The symbols move the nodes like this.
d: q791->q996, q151->q898, q444->q157, q331->q453, q110->q710, q864->q928, q695->q952, q11->q133, q133->q107, q682->q488, q484->q323, q388->q740, q25->q632, q437->q15, q692->q348, q170->q511, q617->q713, q316->q758, q142->q987, q832->q522, q295->q5, q409->q437, q562->q785, q982->q625, q459->q560, q570->q14, q115->q295, q538->q745, q590->q612, q89->q777, q585->q504, q511->q286, q153->q91, q758->q79, q748->q442, q722->q755, q697->q682, q408->q853, q489->q796, q139->q878, q740->q983, q650->q692, q274->q110, q974->q224, q922->q156, q446->q416, q393->q869, q962->q979, q75->q415, q355->q419, q806->q573, q580->q475, q30->q860, q881->q591, q126->q71, q213->q251, q70->q948, q175->q990, q560->q598, q160->q502
n: q488->q869, q791->q151, q777->q996, q224->q475, q151->q25, q348->q488, q853->q522, q475->q552, q979->q294, q107->q224, q332->q799, q444->q331, q288->q846, q898->q632, q331->q590, q755->q860, q128->q381, q983->q755, q156->q14, q559->q153, q110->q740, q15->q415, q625->q853, q864->q213, q453->q612, q591->q511, q442->q631, q79->q107, q695->q538, q91->q502, q133->q974, q394->q67, q952->q745, q682->q393, q725->q223, q484->q444, q573->q678, q996->q898, q846->q489, q862->q559, q208->q90, q848->q940, q796->q591, q437->q75, q692->q682, q5->q598, q917->q458, q498->q466, q514->q921, q170->q409, q14->q74, q466->q126, q502->q110, q316->q11, q860->q394, q142->q70, q552->q356, q415->q979, q295->q560, q562->q316, q982->q408, q987->q948, q678->q693, q710->q983, q115->q459, q538->q115, q631->q191, q286->q15, q799->q695, q785->q758, q598->q156, q89->q791, q585->q982, q511->q437, q153->q160, q921->q484, q326->q109, q758->q133, q807->q374, q72->q89, q722->q30, q408->q832, q489->q881, q139->q562, q740->q722, q504->q625, q323->q157, q650->q697, q990->q713, q274->q388, q974->q580, q922->q570, q928->q251, q294->q2, q948->q692, q446->q175, q878->q785, q374->q355, q393->q806, q869->q573, q745->q295, q458->q139, q713->q326, q75->q962, q355->q864, q940->q142, q74->q906, q968->q72, q157->q453, q522->q208, q793->q585, q416->q990, q881->q170, q126->q446, q612->q725, q213->q748, q419->q928, q70->q650, q175->q617, q560->q922, q160->q274, q632->q128, q66->q793, q251->q442, q71->q416
b: q488->q348, q791->q89, q224->q107, q151->q791, q853->q625, q475->q224, q979->q415, q107->q79, q444->q484, q898->q996, q331->q444, q755->q983, q128->q632, q983->q710, q156->q598, q559->q862, q110->q502, q15->q286, q625->q504, q864->q355, q453->q157, q591->q796, q442->q251, q695->q799, q11->q316, q133->q758, q394->q860, q682->q692, q725->q612, q484->q921, q573->q869, q388->q274, q996->q777, q846->q288, q208->q522, q25->q151, q223->q725, q437->q511, q692->q948, q170->q881, q14->q156, q466->q498, q502->q91, q617->q175, q316->q562, q860->q755, q142->q940, q552->q475, q832->q408, q415->q15, q295->q745, q409->q170, q90->q208, q381->q128, q562->q139, q982->q585, q678->q573, q459->q115, q906->q74, q570->q922, q115->q538, q538->q695, q631->q442, q590->q331, q799->q332, q785->q878, q598->q5, q89->q72, q585->q793, q511->q591, q153->q559, q921->q514, q326->q713, q758->q785, q748->q213, q72->q968, q722->q740, q697->q650, q408->q982, q489->q846, q139->q458, q740->q110, q650->q70, q990->q416, q2->q294, q274->q160, q974->q133, q922->q560, q928->q419, q294->q979, q948->q987, q446->q126, q374->q807, q393->q682, q869->q488, q745->q952, q458->q917, q962->q75, q713->q990, q75->q437, q355->q374, q806->q393, q940->q848, q74->q14, q580->q974, q67->q394, q356->q552, q157->q323, q522->q853, q693->q678, q793->q66, q416->q71, q30->q722, q881->q489, q191->q631, q126->q466, q612->q453, q213->q864, q70->q142, q175->q446, q560->q295, q160->q153, q632->q898, q251->q928, q109->q326
h: q488->q15, q791->q982, q777->q504, q224->q755, q151->q408, q348->q286, q853->q453, q475->q860, q979->q475, q107->q983, q332->q848, q444->q864, q288->q917, q898->q853, q331->q213, q755->q156, q128->q208, q983->q598, q156->q869, q559->q799, q110->q295, q15->q107, q625->q157, q864->q446, q453->q251, q591->q785, q442->q713, q79->q710, q695->q142, q91->q952, q11->q388, q133->q740, q394->q74, q952->q987, q682->q437, q725->q631, q484->q355, q573->q979, q388->q459, q996->q625, q846->q458, q862->q332, q208->q725, q25->q832, q848->q288, q223->q191, q796->q878, q437->q133, q692->q511, q5->q348, q917->q862, q498->q968, q514->q807, q170->q316, q14->q573, q466->q72, q502->q745, q617->q25, q316->q274, q860->q14, q142->q489, q552->q394, q832->q590, q415->q224, q295->q692, q409->q11, q90->q223, q381->q90, q562->q160, q982->q444, q987->q796, q678->q294, q459->q697, q906->q693, q570->q806, q710->q5, q115->q650, q538->q70, q631->q326, q590->q748, q286->q79, q799->q940, q785->q502, q598->q488, q89->q585, q585->q484, q511->q758, q153->q695, q921->q374, q326->q128, q758->q110, q748->q617, q807->q498, q72->q793, q722->q922, q697->q409, q408->q331, q489->q139, q139->q153, q740->q560, q504->q323, q323->q419, q650->q170, q990->q898, q2->q356, q274->q115, q974->q722, q922->q393, q928->q416, q294->q552, q948->q591, q446->q791, q878->q91, q374->q466, q393->q75, q869->q415, q745->q948, q458->q559, q962->q580, q713->q632, q75->q974, q355->q126, q806->q962, q940->q846, q74->q678, q580->q30, q67->q906, q968->q66, q356->q67, q157->q928, q522->q612, q693->q2, q793->q921, q416->q996, q30->q570, q881->q562, q191->q109, q126->q89, q612->q442, q213->q175, q419->q71, q70->q881, q175->q151, q560->q682, q160->q538, q632->q522, q66->q514, q251->q990, q71->q777, q109->q381
i: q791->q437, q777->q286, q151->q75, q853->q224, q332->q807, q444->q740, q288->q968, q898->q415, q331->q722, q128->q294, q559->q921, q110->q453, q625->q107, q864->q560, q453->q755, q591->q996, q442->q14, q695->q355, q91->q323, q11->q832, q133->q522, q952->q419, q682->q713, q725->q394, q484->q110, q388->q590, q996->q15, q846->q72, q862->q514, q208->q552, q25->q962, q848->q498, q223->q67, q796->q777, q437->q632, q692->q990, q917->q66, q498->q987, q514->q91, q170->q151, q466->q948, q502->q157, q617->q806, q316->q408, q142->q126, q832->q580, q295->q251, q409->q25, q90->q356, q381->q2, q562->q982, q982->q133, q987->q71, q459->q748, q570->q191, q115->q213, q538->q864, q631->q74, q590->q30, q799->q374, q785->q625, q89->q511, q585->q758, q511->q898, q153->q484, q921->q502, q326->q678, q758->q853, q748->q570, q807->q952, q72->q591, q722->q725, q697->q617, q408->q974, q489->q89, q139->q585, q740->q612, q504->q79, q323->q710, q650->q175, q990->q869, q274->q331, q974->q208, q922->q631, q928->q598, q948->q416, q446->q682, q878->q504, q374->q745, q393->q326, q745->q928, q458->q793, q962->q381, q713->q573, q75->q128, q355->q295, q806->q109, q940->q466, q580->q90, q968->q796, q157->q983, q522->q475, q793->q785, q416->q488, q30->q223, q881->q791, q191->q906, q126->q692, q612->q860, q213->q922, q419->q5, q70->q446, q175->q393, q560->q442, q160->q444, q632->q979, q66->q878, q251->q156, q71->q348, q109->q693
v: q488->q416, q791->q881, q777->q796, q224->q853, q151->q170, q348->q71, q853->q758, q475->q522, q979->q632, q107->q625, q444->q160, q898->q511, q331->q274, q755->q453, q128->q75, q983->q157, q156->q251, q110->q484, q15->q996, q625->q785, q864->q538, q453->q110, q591->q72, q442->q560, q79->q504, q91->q514, q133->q982, q394->q725, q952->q807, q682->q446, q725->q722, q484->q153, q573->q713, q996->q591, q208->q974, q25->q409, q223->q30, q796->q968, q437->q791, q692->q126, q5->q419, q498->q848, q514->q862, q14->q442, q466->q940, q502->q921, q617->q697, q860->q612, q552->q208, q832->q11, q415->q898, q295->q355, q90->q580, q381->q962, q982->q562, q987->q498, q678->q326, q906->q191, q570->q748, q710->q323, q631->q922, q590->q388, q286->q777, q785->q793, q598->q928, q89->q489, q585->q139, q511->q89, q921->q559, q326->q393, q758->q585, q748->q459, q807->q332, q72->q846, q722->q331, q408->q316, q740->q444, q504->q878, q323->q91, q990->q692, q2->q381, q974->q408, q922->q213, q928->q745, q294->q128, q948->q466, q446->q70, q878->q66, q374->q799, q393->q175, q869->q990, q745->q374, q962->q25, q713->q682, q75->q151, q355->q695, q806->q617, q74->q631, q580->q832, q67->q223, q968->q288, q356->q90, q157->q502, q522->q133, q693->q109, q793->q458, q416->q948, q30->q590, q191->q570, q126->q142, q612->q740, q213->q115, q419->q952, q175->q650, q560->q864, q632->q437, q66->q917, q251->q295, q71->q987, q109->q806

The rows follow the links: the fewer symbols apart two nodes are, the more alike their rows tend to be.

Each row is also shifted at random along 7 hidden directions that mean nothing.

Some nodes, each with a row of numbers:
q678
-84 -28 -3 39 -3 -17 -44 -4 8 11 -1 19 27 13 43 21 -17 7 -15 -18 -11 10 -14 7 8 -14 27 -9 7 31 -5 13 -2 11 -2 -80 15 14 -11 47 -12 -26 -18
q274
-5 -30 -3 13 -18 15 -12 -15 62 -41 14 -1 31 -40 21 8 -10 -41 32 3 -28 12 24 40 -50 -14 16 -46 31 24 6 14 -14 8 -34 -24 -10 -51 27 111 20 -27 -9
q70
-77 7 58 -88 11 -42 -48 72 2 70 -30 5 8 65 47 -114 -11 -5 -87 -43 4 -1 -36 -47 81 -55 42 55 -65 -53 33 47 -49 -12 10 -8 13 26 -91 -73 -30 67 -8
q853
-105 -21 -13 -26 5 -61 -25 -1 -7 21 53 10 -59 -33 29 71 -35 0 -22 -10 -99 15 -41 1 3 30 -16 -41 -7 16 7 -20 5 16 8 -38 -65 1 69 8 -3 13 30
q223
-108 18 -16 -13 -28 3 8 -7 13 14 -28 32 17 24 0 -51 1 20 -1 2 -24 14 -7 -3 42 -36 -8 34 -20 -1 -5 -1 8 22 -2 3 8 27 -29 -14 -20 3 -36
q511
-98 18 -2 -16 -53 -33 -15 77 33 -12 19 -28 73 24 16 -21 -13 -27 16 36 -68 -1 21 23 2 -25 -3 -23 -41 -13 -13 -23 -6 9 -27 -55 -29 -9 29 111 30 -6 -18
q14
125 -13 -9 88 22 24 7 -35 -39 36 -7 2 -1 -8 -16 80 15 39 16 35 35 -6 14 -3 -29 27 13 16 28 6 -5 8 48 -50 -14 -41 65 44 -6 -41 -17 -33 13
q393
68 -10 1 -16 22 29 -12 -40 13 -41 -35 18 14 -12 22 -25 -21 -16 15 -69 5 -7 10 37 -9 13 13 -19 5 48 -13 26 3 26 16 72 -35 -37 -13 35 -11 17 -32
q898
-46 50 -8 -54 -26 -41 -8 5 -7 19 12 3 48 79 43 -66 2 -27 -64 -12 70 15 8 -16 52 7 39 8 -53 16 9 -9 -1 21 27 -73 -22 3 -13 34 11 63 -7
q11
-102 0 -25 -3 -5 23 -3 -42 26 -43 -22 -4 23 -22 3 -34 -6 -60 32 -28 55 18 15 8 -40 19 16 -3 29 37 27 -5 -29 16 33 6 -20 -49 16 24 25 3 -30
q990
-42 -48 30 23 6 -35 -31 -32 10 4 38 16 -52 -51 18 87 -25 5 -6 -14 -89 -8 -39 20 -6 30 -32 -30 43 46 -4 -2 24 17 8 -13 -36 -17 38 23 15 -7 28
q388
-57 -9 5 12 -21 27 6 -1 36 -8 -18 -3 24 -13 -15 -31 14 -13 25 17 6 1 16 -2 -16 -44 4 9 25 -21 13 20 -22 -2 -25 -2 27 4 -25 6 -1 -30 -10
q153
-38 -5 24 -61 -22 -12 -2 -27 30 -17 18 9 -7 -2 21 -38 4 -44 -37 -9 21 7 5 6 10 1 6 -4 -1 1 26 7 -16 19 26 6 -39 -31 15 25 22 53 25
q139
-29 -8 20 12 9 6 -30 37 6 40 -53 -19 18 12 7 -44 27 -12 5 10 2 -11 -4 -21 -4 -11 20 44 -3 -27 31 8 -11 -39 1 21 15 0 -65 -64 15 24 -45
q996
-27 15 -7 72 -35 25 18 60 6 -7 -20 -28 51 17 -35 8 29 16 50 75 -35 -28 18 2 -2 -10 -34 16 2 -14 -17 -43 35 -36 -32 -18 37 29 -14 27 19 -40 -28
q921
-58 -16 19 -19 -19 -23 -40 -41 38 47 9 28 -73 -14 10 3 32 -10 4 -10 -60 -6 -44 -19 21 -1 -36 33 40 23 28 -7 12 22 -24 30 -14 -34 -33 -42 29 39 5
q799
28 1 -8 -8 -5 8 -3 38 18 -20 0 -26 -1 -4 -13 -11 15 -37 57 1 -36 -13 10 16 -37 6 -14 -9 -10 -9 -6 -8 -16 -9 -14 60 -34 -47 13 19 17 -4 -19
q157
86 -9 14 13 8 6 2 11 9 -1 -1 9 -5 29 3 -8 35 22 -17 4 -16 -11 -2 4 21 -22 -4 -15 -26 -6 -9 -16 38 3 -14 19 4 6 -29 9 5 -4 14
q488
-65 -10 48 57 6 18 33 -1 -27 -3 -6 -4 7 -16 -56 28 22 46 -29 54 23 -14 -8 -5 29 15 -36 16 17 -11 -10 -26 29 -16 32 -24 42 48 10 -34 -3 -15 24
q785
-124 29 2 -10 -3 1 -17 43 -1 22 -68 -22 4 24 -10 -64 33 -6 20 -6 -37 -9 -24 -20 23 10 -19 49 -40 -10 27 -21 1 -13 22 67 -34 0 -56 -82 6 38 -70
q758
160 -15 5 -11 41 -12 -55 40 6 5 -25 -12 1 30 56 1 5 -16 -2 -64 -33 -14 -5 14 -14 -2 49 -36 -61 2 -13 8 6 -18 -3 43 -62 -33 -34 5 3 16 -22
q30
-35 8 -5 -1 -18 27 14 -12 16 5 -35 16 7 -6 -19 -29 10 25 29 9 -32 -2 -1 0 11 -38 -33 31 17 -15 -2 5 8 12 -24 47 31 15 -39 -34 -17 -10 -33
q133
-27 8 23 11 12 18 28 28 -31 -6 -34 -27 67 -5 -11 -1 -11 9 -31 42 54 10 34 4 -1 10 28 -18 -30 -41 16 9 -6 -34 33 -49 25 56 8 -16 -5 6 6
q208
-82 -24 -14 89 5 15 -19 6 -5 -6 -18 -11 72 -25 9 61 -21 3 21 28 16 18 22 14 -41 -8 41 -32 16 6 -2 -13 12 -29 -1 -120 34 40 15 60 0 -78 -5
q224
124 -21 2 88 33 0 -38 93 4 7 -35 -36 77 37 33 23 19 22 0 12 -16 -16 12 22 -17 -50 60 -45 -64 -26 -31 -6 27 -53 -27 -57 18 33 -46 51 -15 -68 -26
q110
-21 2 20 -10 -14 3 -50 -42 39 45 -38 30 -3 31 31 -39 32 -15 -3 -4 -1 -11 -19 -12 23 7 -3 48 21 32 41 9 32 1 -5 13 -1 -12 -73 -29 13 63 -24
q968
11 22 -8 13 -13 15 15 -17 11 -4 1 -4 -12 3 -28 -13 26 -14 32 16 40 -10 1 -14 -15 8 -18 33 39 7 19 -20 5 7 -14 17 26 -12 -16 -18 33 0 4
q514
40 14 19 -28 2 19 11 -27 7 10 -23 13 -30 27 -22 -61 47 1 -11 -12 44 -3 -8 -27 30 -13 -16 50 11 -13 23 4 9 15 -3 74 26 -6 -62 -70 16 41 -4
q79
-9 5 -18 -3 18 -2 15 -15 -23 -26 13 -1 -21 1 6 13 9 1 -11 -22 9 7 -7 7 5 18 -4 -19 -23 23 -23 -31 4 25 33 18 -41 -15 25 -1 -1 2 5
q940
2 -2 45 -9 13 -1 2 65 6 -3 -8 -21 20 18 -11 -48 20 2 -37 11 21 -11 -2 -13 22 -33 16 0 -33 -50 6 12 -25 -31 8 16 19 9 -40 -18 5 0 25
q906
-66 9 -54 93 -22 51 11 16 19 -80 -24 -31 114 6 2 19 -2 -28 88 26 16 11 52 56 -71 1 20 -54 -7 25 -46 -31 16 -5 -14 -50 -5 -25 38 152 7 -83 -63
q409
133 11 1 9 4 17 -4 10 12 -23 3 -16 57 41 15 -41 2 -31 -12 -18 119 -1 35 4 -24 -38 70 -15 4 -11 14 22 -28 -15 -20 -44 37 -6 -25 46 15 -23 15
q489
16 -4 20 33 -13 4 -2 -1 15 50 4 -10 -16 -14 -26 7 13 3 1 51 20 -19 -8 -37 -8 5 -16 51 59 -22 39 6 2 -41 -28 -28 61 15 -26 -60 20 3 6
q928
41 32 -25 3 0 5 -3 31 -16 -4 -6 -14 -24 16 -7 -4 17 8 55 -5 -76 -18 -8 5 -12 19 -26 6 -35 -11 -30 -28 24 -7 0 77 -39 -31 -4 -4 1 13 -42
q356
-13 -5 -18 11 37 -8 -11 -59 -27 27 -12 32 -65 -17 18 29 -6 22 -5 -35 -13 7 -34 -22 -3 14 -7 31 21 30 -1 -1 16 11 16 9 -5 15 -9 -79 -26 5 -16
q598
12 -14 -28 61 1 -11 -49 10 1 25 9 2 -12 18 30 46 27 3 54 -5 -56 -21 -28 1 -30 2 9 -6 -3 30 -24 -18 30 -14 -23 -24 -12 -28 -12 19 5 -31 -31
q740
52 -32 11 26 -2 -18 -86 -15 42 64 -16 21 5 29 68 10 12 -1 -9 -12 -41 -17 -27 -10 9 -41 40 19 14 13 27 28 22 -21 -54 -54 25 1 -78 15 1 -5 -24

Where do the symbols, taken in turn from left to right, take each start?
Answer with the node's name.
85 7 -1 7 17 -8 -21 33 -16 15 21 -27 1 26 -6 17 25 -16 8 4 51 -8 4 -21 -24 0 29 -13 -17 -33 1 -3 -4 -18 -5 -19 13 -4 -15 4 18 -7 37
h n b i n d: q348
-101 15 -8 27 -14 -20 -30 33 -27 55 -6 -11 19 19 0 26 7 13 17 40 -37 -5 -12 -26 7 16 -4 25 -12 -19 5 -8 17 -24 -1 -56 28 34 -9 -15 -11 4 -17
n h b n b b h v: q591
25 -20 17 3 -7 -18 -43 14 45 33 9 6 -33 11 23 -4 33 -12 2 -4 -30 -10 -19 -11 -7 -38 -4 10 19 -12 25 11 -4 -14 -35 13 7 -21 -42 -13 13 6 5
n n h h i: q446
-139 -5 -5 21 -30 -30 -87 -39 43 59 10 12 -11 29 31 -8 29 -45 15 4 28 -11 -38 -47 -5 6 15 58 67 51 65 -18 9 10 -13 -87 20 -24 -49 -12 51 29 -22
i n n d n n: q979
92 7 -15 -54 9 -13 -2 23 -12 -7 37 -5 -2 17 23 -18 -25 -18 -15 -35 39 12 21 2 -23 -18 44 -31 -28 -27 -8 37 -39 -5 -3 6 -9 -13 12 23 -12 7 26
h i v n i d i h: q979
4 -8 8 -65 19 -22 -51 8 17 9 -20 17 -25 -4 48 -49 -30 -13 -5 -83 -63 -2 -31 16 17 -18 6 -4 -24 14 -9 42 -31 20 -5 75 -50 -35 -36 2 -18 33 -35
d n h i n h: q552
-6 -13 9 102 -24 71 -5 -32 52 -30 -59 -13 48 -9 -40 6 74 -13 68 49 7 -16 21 21 -32 13 -23 23 66 33 23 -27 55 -19 -14 23 39 -23 -51 30 50 -29 -47
h n h v n i: q682
-15 -4 -14 5 20 -14 -16 -5 -13 21 -12 5 -79 -11 -6 23 17 16 19 -33 -61 -3 -42 -23 0 12 -28 19 0 22 -3 -33 11 12 2 56 -31 -16 -17 -74 -1 4 -22
v v v h h i n b: q807
-32 21 41 -22 1 24 38 71 0 -50 -26 -35 72 37 -34 -96 21 -10 -41 12 83 0 30 -3 32 -45 21 -6 -60 -62 -11 12 -36 -11 33 4 26 27 -24 24 8 -10 20
n n d n v n d v i: q71
-25 -5 -9 34 4 31 17 10 1 -55 -19 -18 85 -14 7 26 -12 -16 10 23 19 12 42 39 -28 21 27 -56 -24 12 -17 -16 9 -16 26 -45 -24 12 43 79 7 -32 -15
i b v i h b v n: q453
39 26 -18 -57 -17 -21 -10 1 16 -1 28 4 27 27 31 -39 -31 -34 -31 -28 51 18 25 4 2 -17 44 -14 -18 6 6 22 -35 22 -10 -41 -10 -8 7 49 5 22 6
n d n v i n: q381
-32 5 -11 -19 7 27 54 11 -8 -71 -18 -22 36 -33 -34 -4 -27 -18 8 8 59 27 38 20 -21 -5 8 -38 -11 -31 -11 -4 -34 3 29 3 -1 10 49 22 -9 -36 17
v i d n i n: q356
54 19 -7 -53 -12 32 44 -32 10 -51 -24 15 31 1 -2 -46 -27 -5 -14 -11 3 19 38 45 20 -6 -7 -15 -28 0 -20 17 1 29 8 51 -20 2 16 33 -18 14 -9
b h i i b n: q14
75 17 -17 21 -10 17 35 -9 -7 -41 18 -8 5 13 -8 10 17 -5 8 12 16 -5 12 18 -9 34 -22 -9 -7 36 -28 -36 32 7 7 12 -24 -27 35 37 18 -6 -8
h n v i v: q853
131 -2 -4 -35 41 24 -5 -24 -18 -9 -36 11 -3 -11 16 -11 -12 -8 -7 -46 49 6 17 -1 -14 11 38 -11 -8 1 13 25 -17 -8 17 55 -16 -5 -18 -43 -11 18 -4
i i i v v b i i: q475
